Below are the code and all the weights of a small trained network. Each question names an input and a class and asks about switching units off, where a switched-off unit gives its printed mean instead of its output.

import numpy as np


def w(rows, s, z=0):
    codes = np.array(rows[::2]) - 128.0
    scale = np.full(codes.shape[1], s)
    scale[-1] = z or s
    return codes * scale


def f(y):
    return y / 2 * (1 + np.tanh(0.7978845608 * (y + 0.044715 * y**3)))


def log_softmax(a):
    a = a - a.max(-1, keepdims=True)
    return a - np.log(np.exp(a).sum(-1, keepdims=True))


def net(x, mask):
    res = np.array(x, float).reshape(1, 4) / 4 @ E
    y = f(res @ A[0][:, :-1].T + A[0][:, -1])
    res = res + np.where(mask, y, B[0][:, -1]) @ B[0][:, :-1]
    return log_softmax(res[-1] @ U[:, :-1].T + U[:, -1])


A, B = {}, {}
E = w([
[116,98,195,93,152],'x0',
[211,162,127,176,245],'x1',
[128,128,128,127,128],'x2',
[201,186,88,15,112],'x3',
],0.012)
A[0] = w([
[156,97,130,207,185,156],'N0',
[119,104,161,173,93,161],'N1',
[135,87,144,43,124,98],'N2',
[147,201,88,115,105,66],'N3',
[80,80,175,163,128,19],'N4',
[136,158,123,175,147,116],'N5',
[148,111,198,112,164,64],'N6',
[173,163,99,121,119,14],'N7',
[152,101,118,130,125,106],'N8',
[156,137,124,215,161,127],'N9',
[137,163,132,184,153,122],'N10',
[144,102,115,169,155,104],'N11',
[152,147,140,118,203,5],'N12',
[196,172,197,131,189,173],'N13',
[143,106,157,57,118,116],'N14',
[159,164,101,109,127,15],'N15',
[160,167,160,129,217,13],'N16',
[139,126,152,84,110,106],'N17',
[154,201,113,110,119,182],'N18',
[147,175,156,125,189,3],'N19',
[90,127,109,151,48,70],'N20',
[127,184,44,133,89,95],'N21',
[89,57,143,121,142,16],'N22',
[156,151,114,149,85,129],'N23',
[140,171,122,173,138,113],'N24',
[97,6,160,207,130,199],'N25',
[123,164,143,122,184,105],'N26',
[144,167,140,137,121,81],'N27',
[157,149,99,145,148,94],'N28',
[126,125,88,199,140,122],'N29',
[106,161,125,203,178,70],'N30',
[106,83,184,166,115,48],'N31',
[112,91,136,61,138,36],'N32',
[180,118,78,112,127,11],'N33',
[113,149,57,146,95,142],'N34',
[129,114,100,171,162,116],'N35',
],0.014,0.0067)
B[0] = w([
[81,214,100,132,76,217],'N0',
[122,60,133,145,161,176],'N1',
[112,216,107,180,31,160],'N2',
[144,17,152,118,158,157],'N3',
[223,122,185,53,65,175],'N4',
[100,164,84,180,96,161],'N5',
[182,35,136,131,152,156],'N6',
[100,115,86,210,172,143],'N7',
[109,134,183,93,149,125],'N8',
[127,200,111,173,82,200],'N9',
[75,173,100,169,114,172],'N10',
[78,163,128,128,129,160],'N11',
[216,57,193,75,81,165],'N12',
[109,51,146,161,203,221],'N13',
[114,231,61,140,67,159],'N14',
[78,75,134,192,165,142],'N15',
[215,28,205,83,120,186],'N16',
[116,190,108,137,66,145],'N17',
[160,109,132,85,109,176],'N18',
[228,96,175,69,79,160],'N19',
[152,20,125,160,237,177],'N20',
[209,44,212,99,113,165],'N21',
[180,156,139,88,68,150],'N22',
[145,37,146,120,136,141],'N23',
[129,162,92,159,136,156],'N24',
[148,2,143,138,158,253],'N25',
[134,68,128,128,158,159],'N26',
[103,139,150,135,170,128],'N27',
[109,140,108,124,125,152],'N28',
[107,175,113,129,130,176],'N29',
[70,184,103,165,131,183],'N30',
[181,79,159,75,130,170],'N31',
[148,181,117,130,83,139],'N32',
[85,104,108,198,162,140],'N33',
[205,18,210,147,154,163],'N34',
[110,168,128,169,86,164],'N35',
],0.008,0.017)
U = w([
[141,29,114,167,243,251],'0',
[207,56,138,22,132,248],'1',
[101,250,63,132,127,70],'2',
],0.011,0.0016)

Each question gives the input, the list of numbers given to net, and the class t.
The units are the neurons (one row each of A and B). Each row of codes is followed by its name. A weight is (code - 128) times the scale printed after its matrix; where a second scale follows, it is the last column's (A, B and U).
mask holds one flag per neuron, in row order. A switched-off neuron (its flag False) gives its mean, the last column of its row in B, instead of its output. The means were averaged over made-up inputs and are rounded, as every weight is.
A unit's drop is (log p(t) with every unit on - log p(t) with that unit switched off) / (log p(t) with every unit on - log p(t) with every unit switched off).
most important unit: the unit with the biggest drop
k most important neurons: the k neurons with the biggest drops, biggest first
drop when u is switched off: that unit's drop, to one decimal
input [-4,7,-4,8], class 0: most important unit	N7
input [0,-5,4,0], class 0: 2 most important neurons	[N20; N4]
input [7,8,8,3], class 1: 2 most important neurons	[N19; N12]
input [-7,-7,6,0], class 0: 2 most important neurons	[N20; N4]
input [1,-3,7,-8], class 1: 2 most important neurons	[N4; N22]
input [-2,7,-7,7], class 0: 2 most important neurons	[N13; N7]
input [-4,7,6,8], class 0: 2 most important neurons	[N7; N13]
input [2,7,-3,1], class 1: 3 most important neurons	[N19; N12; N16]
input [4,-1,-1,-4], class 1: 2 most important neurons	[N4; N13]
input [8,8,-5,3], class 1: 3 most important neurons	[N19; N12; N16]
input [2,-8,-8,2], class 2: drop when N2 is switched off	0.1
input [1,-6,-4,7], class 2: drop when N25 is switched off	0.3
input [6,-4,-1,-8], class 1: drop when N4 is switched off	0.7
input [-3,7,8,-8], class 2: most important unit	N0
input [3,-8,-6,1], class 2: drop when N14 is switched off	0.2
